Below is a small trained network, with its code and all its weights. Each question gives an input and a target symbol and asks what happens when units are switched off, that is, made to give their printed mean instead of their output.

import numpy as np


def w(rows, s, z=0):
    codes = np.array(rows[::2]) - 128.0
    scale = np.full(codes.shape[1], s)
    scale[-1] = z or s
    return codes * scale


def f(y):
    return y / 2 * (1 + np.tanh(0.7978845608 * (y + 0.044715 * y**3)))


def softmax(a):
    e = np.exp(a - a.max(-1, keepdims=True))
    return e / e.sum(-1, keepdims=True)


def log_softmax(a):
    a = a - a.max(-1, keepdims=True)
    return a - np.log(np.exp(a).sum(-1, keepdims=True))


def net(x, mask):
    ids = ['ΓΦαδεζηλμξπτω'.index(c) for c in x.split()]
    T = len(ids)
    res = E[ids] + P[:T]
    u = 0
    for l in range(3):
        q, k, v = (res @ M[l].T for M in (Q, K, V))
        z = softmax(np.where(np.tri(T) > 0, q @ k.T / 4**0.5, -1e9)) @ v
        res = res + np.where(mask[u], z, O[l][:, -1]) @ O[l][:, :-1]
        u += 1
        y = f(res @ A[l][:, :-1].T + A[l][:, -1])
        res = res + np.where(mask[u : u + 8], y, B[l][:, -1]) @ B[l][:, :-1]
        u += 8
    return log_softmax(res[-1] @ U[:, :-1].T + U[:, -1])


Q, K, V, O, A, B = {}, {}, {}, {}, {}, {}
E = w([
[152,101,129,152,226,67],'Γ',
[122,104,92,185,64,143],'Φ',
[89,106,98,148,137,65],'α',
[134,127,90,159,63,112],'δ',
[19,125,132,164,127,104],'ε',
[173,33,61,76,152,43],'ζ',
[146,193,129,75,217,71],'η',
[128,190,3,111,119,5],'λ',
[208,247,125,171,167,71],'μ',
[205,175,118,100,74,195],'ξ',
[159,139,112,112,51,93],'π',
[24,175,227,214,66,19],'τ',
[181,138,173,194,109,207],'ω',
],0.018)
P = w([
[78,170,204,254,165,74],'0',
[112,120,99,163,176,92],'1',
[120,112,137,131,161,99],'2',
[142,114,167,114,157,111],'3',
[169,115,189,99,165,133],'4',
[173,116,199,93,174,135],'5',
[157,124,193,96,180,150],'6',
],0.0091)
Q[0] = w([
[92,150,117,152,255,153],'L0H1',
[46,131,93,182,134,124],'L0H1',
[211,128,95,143,53,37],'L0H1',
[37,154,90,87,29,161],'L0H1',
],0.0086)
K[0] = w([
[83,85,134,60,201,62],'L0H1',
[84,228,218,168,89,49],'L0H1',
[193,133,238,89,93,115],'L0H1',
[2,231,130,182,45,216],'L0H1',
],0.0081)
V[0] = w([
[174,98,214,201,109,109],'L0H1',
[49,96,203,139,163,12],'L0H1',
[102,160,211,134,129,208],'L0H1',
[176,83,153,75,177,1],'L0H1',
],0.0058)
O[0] = w([
[139,110,133,155,102,176,203],'L0H1',
[166,116,202,11,94,88,234],'L0H1',
[218,98,2,187,176,83,58],'L0H1',
[199,91,175,46,104,117,254],'L0H1',
],0.0065,0.0052)
A[0] = w([
[129,103,151,132,41,125,126],'L0N1',
[70,1,48,129,48,125,140],'L0N2',
[221,153,26,153,89,185,107],'L0N3',
[136,97,39,101,160,82,80],'L0N4',
[162,176,172,126,99,183,192],'L0N5',
[143,154,76,160,77,120,170],'L0N6',
[197,133,169,166,74,99,65],'L0N7',
[84,199,194,104,90,152,254],'L0N8',
],0.0094,0.0031)
B[0] = w([
[107,198,192,122,54,101,187],'L0N1',
[82,157,73,73,181,28,176],'L0N2',
[206,112,76,121,145,65,212],'L0N3',
[130,97,174,218,49,191,140],'L0N4',
[178,149,100,145,201,131,229],'L0N5',
[31,142,238,2,109,207,172],'L0N6',
[58,133,58,113,65,186,226],'L0N7',
[216,26,5,243,166,81,254],'L0N8',
],0.0065,0.0061)
Q[1] = w([
[2,160,237,179,2,105],'L1H1',
[127,29,114,139,167,2],'L1H1',
[135,29,137,154,188,95],'L1H1',
[2,75,107,106,77,151],'L1H1',
],0.0068)
K[1] = w([
[116,118,105,247,43,39],'L1H1',
[253,110,136,146,119,107],'L1H1',
[198,128,100,83,37,182],'L1H1',
[104,158,24,218,41,123],'L1H1',
],0.0075)
V[1] = w([
[22,67,92,33,124,91],'L1H1',
[26,33,254,164,147,180],'L1H1',
[194,161,83,130,22,255],'L1H1',
[101,82,143,41,206,79],'L1H1',
],0.0057)
O[1] = w([
[155,141,67,143,116,115,63],'L1H1',
[45,154,197,197,153,105,2],'L1H1',
[177,153,119,121,5,146,37],'L1H1',
[23,100,158,139,118,203,170],'L1H1',
],0.012,0.0056)
A[1] = w([
[59,115,74,63,142,85,158],'L1N1',
[141,144,68,128,93,134,83],'L1N2',
[190,87,82,112,161,86,25],'L1N3',
[131,134,90,104,175,167,4],'L1N4',
[157,135,110,248,116,131,107],'L1N5',
[82,132,146,219,83,119,134],'L1N6',
[162,66,163,96,89,91,190],'L1N7',
[147,124,134,149,144,250,117],'L1N8',
],0.011,0.0035)
B[1] = w([
[130,136,176,163,73,196,217],'L1N1',
[148,145,212,105,113,90,166],'L1N2',
[86,186,112,1,115,199,248],'L1N3',
[100,84,196,100,173,74,160],'L1N4',
[66,70,28,115,131,168,169],'L1N5',
[47,249,87,142,206,82,152],'L1N6',
[14,69,117,164,156,84,251],'L1N7',
[210,60,135,151,117,143,180],'L1N8',
],0.0079,0.011)
Q[2] = w([
[160,81,150,112,69,119],'L2H1',
[119,163,162,157,1,129],'L2H1',
[114,39,53,149,185,111],'L2H1',
[245,119,107,199,114,110],'L2H1',
],0.0078)
K[2] = w([
[207,120,118,130,109,169],'L2H1',
[115,187,72,188,79,139],'L2H1',
[114,3,145,121,168,94],'L2H1',
[120,131,141,129,123,90],'L2H1',
],0.007)
V[2] = w([
[53,136,187,116,3,179],'L2H1',
[95,198,132,76,189,166],'L2H1',
[166,179,74,105,188,153],'L2H1',
[157,117,202,112,139,123],'L2H1',
],0.008)
O[2] = w([
[122,106,62,148,185,148,126],'L2H1',
[90,162,158,121,143,197,254],'L2H1',
[110,161,141,85,80,106,151],'L2H1',
[82,137,83,82,211,2,164],'L2H1',
],0.0094,0.0068)
A[2] = w([
[215,102,176,120,64,191,77],'L2N1',
[65,225,123,106,198,149,51],'L2N2',
[142,196,129,99,60,230,123],'L2N3',
[132,127,144,94,145,254,116],'L2N4',
[198,173,168,52,206,219,7],'L2N5',
[122,63,197,165,206,207,93],'L2N6',
[173,135,201,145,172,178,255],'L2N7',
[109,88,139,132,102,227,16],'L2N8',
],0.0094,0.0039)
B[2] = w([
[7,123,120,119,29,204,177],'L2N1',
[247,60,182,147,53,160,222],'L2N2',
[174,170,198,98,253,121,221],'L2N3',
[182,25,139,195,141,80,215],'L2N4',
[69,133,26,191,79,117,238],'L2N5',
[78,221,123,116,94,113,247],'L2N6',
[214,181,167,118,78,19,176],'L2N7',
[167,92,114,146,167,152,159],'L2N8',
],0.0071,0.016)
U = w([
[141,173,179,144,198,37,106],'Γ',
[96,107,105,90,132,142,148],'Φ',
[113,136,163,58,180,165,126],'α',
[177,25,144,57,190,177,6],'δ',
[113,142,122,126,120,158,160],'ε',
[126,79,80,122,175,160,254],'ζ',
[161,85,112,130,34,29,160],'η',
[106,106,197,127,157,206,73],'λ',
[229,185,105,68,154,110,66],'μ',
[56,197,64,68,33,159,21],'ξ',
[81,220,124,156,91,176,200],'π',
[2,163,76,162,70,153,100],'τ',
[117,104,93,143,68,233,241],'ω',
],0.0087,0.0035)

Each question gives the input, a string of symbols that net reads in full, and the target symbol t.
The units are the heads (4 rows each of Q, K, V and O) and the neurons (one row each of A and B). Each row of codes is followed by its name. A weight is (code - 128) times the scale printed after its matrix; where a second scale follows, it is the last column's (O, A, B and U).
mask holds one flag per unit, layer by layer, with each layer's heads first. A switched-off unit (its flag False) gives its mean, the last column of its rows in O or B, instead of its output. The means were averaged over made-up inputs and are rounded, as every weight is.
A unit's drop is (log p(t) with every unit on - log p(t) with that unit switched off) / (log p(t) with every unit on - log p(t) with every unit switched off).
The circuit of an input: a set's keep is (log p(t) with only the set's units on - log p(t) with every unit switched off) / (log p(t) with every unit on - log p(t) with every unit switched off). Starting from the 12 units with the biggest drops (on a tie, the unit counted first), units are removed one at a time, each time the one whose removal leaves the highest keep (on an exact tie, the one counted first), for as long as the keep stays at least 0.8.
circuit, biggest first: the units of the circuit, biggest drop first
unit that matters most: the unit with the biggest drop
k most important neurons: the k neurons with the biggest drops, biggest first
drop when u is switched off: that unit's drop, to one decimal
input μ δ ω α ξ, target ξ: unit that matters most	L0N6
input ξ ω λ Φ, target μ: circuit, biggest first	[L0H1; L1H1; L2N3; L1N3]
input ω ω δ Γ ω, target Γ: 2 most important neurons	[L1N3; L2N7]
input λ ω μ μ π μ ω, target ω: circuit, biggest first	[L2N1; L1N8]
input τ ζ ξ, target ζ: circuit, biggest first	[L0H1; L2H1; L1N1]
input Φ Φ ζ δ ξ, target ζ: circuit, biggest first	[L0H1; L1H1; L2H1; L1N1]
input ζ μ ζ δ ξ ζ, target ξ: circuit, biggest first	[L1H1; L1N3]
input μ α ω ξ ε, target η: 2 most important neurons	[L0N6; L1N7]
input η ω μ Γ μ, target Γ: 2 most important neurons	[L1N3; L0N3]
input ζ ζ ω α ζ, target η: 4 most important neurons	[L0N8; L0N5; L1N3; L1N8]
input ε ζ μ μ μ ω, target ζ: 4 most important neurons	[L0N8; L0N1; L0N4; L1N7]
input ζ ξ ξ Φ π μ τ, target ζ: 2 most important neurons	[L0N8; L0N1]
input δ ω μ τ, target τ: 3 most important neurons	[L1N6; L0N8; L0N7]
input μ τ τ τ, target τ: unit that matters most	L0N8
input μ ξ ω λ ω ζ, target η: 2 most important neurons	[L1N7; L0N8]
input ω ξ π, target ξ: 4 most important neurons	[L1N5; L1N7; L2N4; L2N1]
input ε λ ξ ξ ε, target ξ: 2 most important neurons	[L1N3; L0N3]
input μ ζ μ α α, target δ: 3 most important neurons	[L0N8; L1N3; L2N5]
input Φ Φ Γ, target Γ: 3 most important neurons	[L1N3; L2N7; L2N6]
input ω ε ω ω, target ω: unit that matters most	L2N1
input μ ε ζ δ μ ω, target ζ: drop when L1N7 is switched off	1.1
input ζ δ α, target τ: drop when L0N4 is switched off	0.0
input ω η ξ τ, target η: drop when L0N8 is switched off	1.2
